Here is a tiny trained network, its code and every weight. The questions are about switching its units off for an input and a class, where a switched-off unit gives its printed mean instead of its output.

import numpy as np


def w(rows, s, z=0):
    codes = np.array(rows[::2]) - 128.0
    scale = np.full(codes.shape[1], s)
    scale[-1] = z or s
    return codes * scale


def f(y):
    return y / 2 * (1 + np.tanh(0.7978845608 * (y + 0.044715 * y**3)))


def log_softmax(a):
    a = a - a.max(-1, keepdims=True)
    return a - np.log(np.exp(a).sum(-1, keepdims=True))


def net(x, mask):
    res = np.array(x, float).reshape(1, 4) / 4 @ E
    y = f(res @ A[0][:, :-1].T + A[0][:, -1])
    res = res + np.where(mask, y, B[0][:, -1]) @ B[0][:, :-1]
    return log_softmax(res[-1] @ U[:, :-1].T + U[:, -1])


A, B = {}, {}
E = w([
[81,186,162,92,70,124,204],'x0',
[161,99,74,10,113,93,143],'x1',
[146,73,92,147,70,206,177],'x2',
[103,104,207,96,200,175,168],'x3',
],0.014)
A[0] = w([
[146,136,109,140,88,73,147,55],'N0',
[191,88,120,173,195,147,82,172],'N1',
[76,70,133,167,67,177,122,158],'N2',
[87,162,148,208,118,115,136,169],'N3',
[128,157,152,118,185,24,100,234],'N4',
[175,163,57,178,18,135,103,37],'N5',
[118,221,128,59,133,97,70,119],'N6',
[79,171,164,106,60,128,198,141],'N7',
[175,143,92,140,120,199,181,3],'N8',
[168,75,91,100,177,138,98,145],'N9',
[170,105,144,166,95,171,174,152],'N10',
[123,170,171,116,81,139,160,120],'N11',
[124,75,194,110,187,142,176,185],'N12',
[73,114,129,116,203,158,196,111],'N13',
[120,57,179,94,125,199,135,66],'N14',
[127,184,138,163,163,87,143,146],'N15',
[125,51,128,132,105,158,186,91],'N16',
[171,79,142,62,152,105,162,78],'N17',
[165,203,72,163,77,96,156,164],'N18',
[97,124,86,119,42,123,69,81],'N19',
[113,145,165,202,111,187,134,104],'N20',
[128,81,186,117,140,131,108,77],'N21',
[145,24,73,150,152,191,73,164],'N22',
[118,166,86,181,101,122,112,109],'N23',
[183,95,112,130,100,140,208,131],'N24',
[153,99,117,60,104,73,170,167],'N25',
[184,108,127,47,93,126,129,114],'N26',
[138,107,147,46,102,91,175,53],'N27',
[126,157,173,82,203,112,48,244],'N28',
[98,155,192,83,68,149,136,83],'N29',
[147,111,84,125,138,211,168,241],'N30',
[112,145,173,84,168,190,207,108],'N31',
[86,121,165,167,150,157,138,59],'N32',
[66,142,97,160,101,97,235,85],'N33',
[177,79,185,121,198,202,113,84],'N34',
[103,133,207,214,147,148,141,118],'N35',
[62,199,145,117,58,113,173,204],'N36',
[141,11,90,175,69,120,173,189],'N37',
],0.011,0.0026)
B[0] = w([
[106,175,122,126,187,134,123,169],'N0',
[130,86,177,209,39,49,101,231],'N1',
[80,132,182,70,154,135,150,188],'N2',
[190,80,209,39,131,161,94,192],'N3',
[46,88,157,142,195,158,199,237],'N4',
[132,229,73,116,173,101,137,241],'N5',
[68,131,160,120,204,145,124,211],'N6',
[135,79,160,204,80,37,62,209],'N7',
[28,116,129,118,180,195,111,172],'N8',
[188,84,175,176,126,85,75,214],'N9',
[76,88,176,93,172,158,162,184],'N10',
[146,89,140,188,101,92,100,170],'N11',
[174,181,37,162,216,72,205,212],'N12',
[169,177,4,111,146,74,136,188],'N13',
[109,155,83,146,226,116,129,195],'N14',
[71,130,158,50,179,158,142,170],'N15',
[60,170,138,107,169,126,158,190],'N16',
[231,168,163,77,138,194,49,200],'N17',
[178,137,68,145,171,67,178,213],'N18',
[180,159,55,111,179,91,105,198],'N19',
[195,127,181,70,121,156,77,194],'N20',
[133,165,117,148,157,106,123,158],'N21',
[89,70,167,199,115,92,126,247],'N22',
[254,211,94,74,205,111,157,181],'N23',
[82,67,119,82,188,146,87,190],'N24',
[183,74,186,104,140,153,74,221],'N25',
[171,83,178,102,149,153,39,212],'N26',
[160,141,174,125,120,173,68,203],'N27',
[40,102,122,140,156,92,164,233],'N28',
[167,100,104,225,86,120,132,175],'N29',
[103,120,122,122,171,99,161,204],'N30',
[154,159,48,157,149,81,125,203],'N31',
[192,182,153,104,145,178,111,171],'N32',
[90,81,173,208,95,119,64,184],'N33',
[180,185,76,161,109,78,112,219],'N34',
[190,110,179,46,156,142,65,212],'N35',
[104,76,121,194,131,77,119,215],'N36',
[59,85,144,133,209,140,182,225],'N37',
],0.0065,0.013)
U = w([
[154,73,135,252,98,92,90,84],'0',
[204,211,35,122,178,110,135,109],'1',
[228,117,174,37,142,189,62,105],'2',
[32,99,136,85,180,146,160,103],'3',
[152,89,128,113,128,101,160,254],'4',
[152,147,90,71,33,194,184,56],'5',
[155,159,84,70,47,202,172,67],'6',
],0.011,0.0087)

Each question gives the input, the list of numbers given to net, and the class t.
The units are the neurons (one row each of A and B). Each row of codes is followed by its name. A weight is (code - 128) times the scale printed after its matrix; where a second scale follows, it is the last column's (A, B and U).
mask holds one flag per neuron, in row order. A switched-off neuron (its flag False) gives its mean, the last column of its row in B, instead of its output. The means were averaged over made-up inputs and are rounded, as every weight is.
A unit's drop is (log p(t) with every unit on - log p(t) with that unit switched off) / (log p(t) with every unit on - log p(t) with every unit switched off).
The circuit of an input: a set's keep is (log p(t) with only the set's units on - log p(t) with every unit switched off) / (log p(t) with every unit on - log p(t) with every unit switched off). Starting from the 12 units with the biggest drops (on a tie, the unit counted first), units are removed one at a time, each time the one whose removal leaves the highest keep (on an exact tie, the one counted first), for as long as the keep stays at least 0.8.
units of the circuit, in order: the units of the circuit, biggest drop first
most important unit: the unit with the biggest drop
top k neurons: the k neurons with the biggest drops, biggest first
drop of u: that unit's drop, to one decimal
input [7,6,3,5], class 0: most important unit -> N7
input [5,-8,8,0], class 2: top 4 neurons -> N20; N35; N3; N32
input [6,2,6,-1], class 0: top 3 neurons -> N7; N33; N29
input [1,-3,-8,8], class 1: top 4 neurons -> N12; N13; N31; N34
input [-2,-4,-7,-6], class 3: top 2 neurons -> N4; N15
input [5,-2,-5,-2], class 0: top 2 neurons -> N7; N36
input [-7,-8,5,-1], class 2: top 3 neurons -> N35; N20; N3
input [8,2,6,-6], class 0: top 2 neurons -> N7; N33
input [-2,8,-8,-1], class 2: top 3 neurons -> N17; N25; N26
input [8,2,7,-7], class 0: top 3 neurons -> N7; N33; N36
input [6,4,7,8], class 1: top 3 neurons -> N31; N13; N12
input [8,-4,-7,5], class 0: top 2 neurons -> N7; N29
input [7,7,-6,-6], class 0: top 2 neurons -> N36; N7
input [-2,-7,-6,-7], class 1: units of the circuit, in order -> N23
input [-5,-7,6,-7], class 1: drop of N23 -> 0.5
input [-1,-2,5,4], class 3: drop of N2 -> 0.2
input [-3,-8,3,-2], class 2: drop of N13 -> 0.0
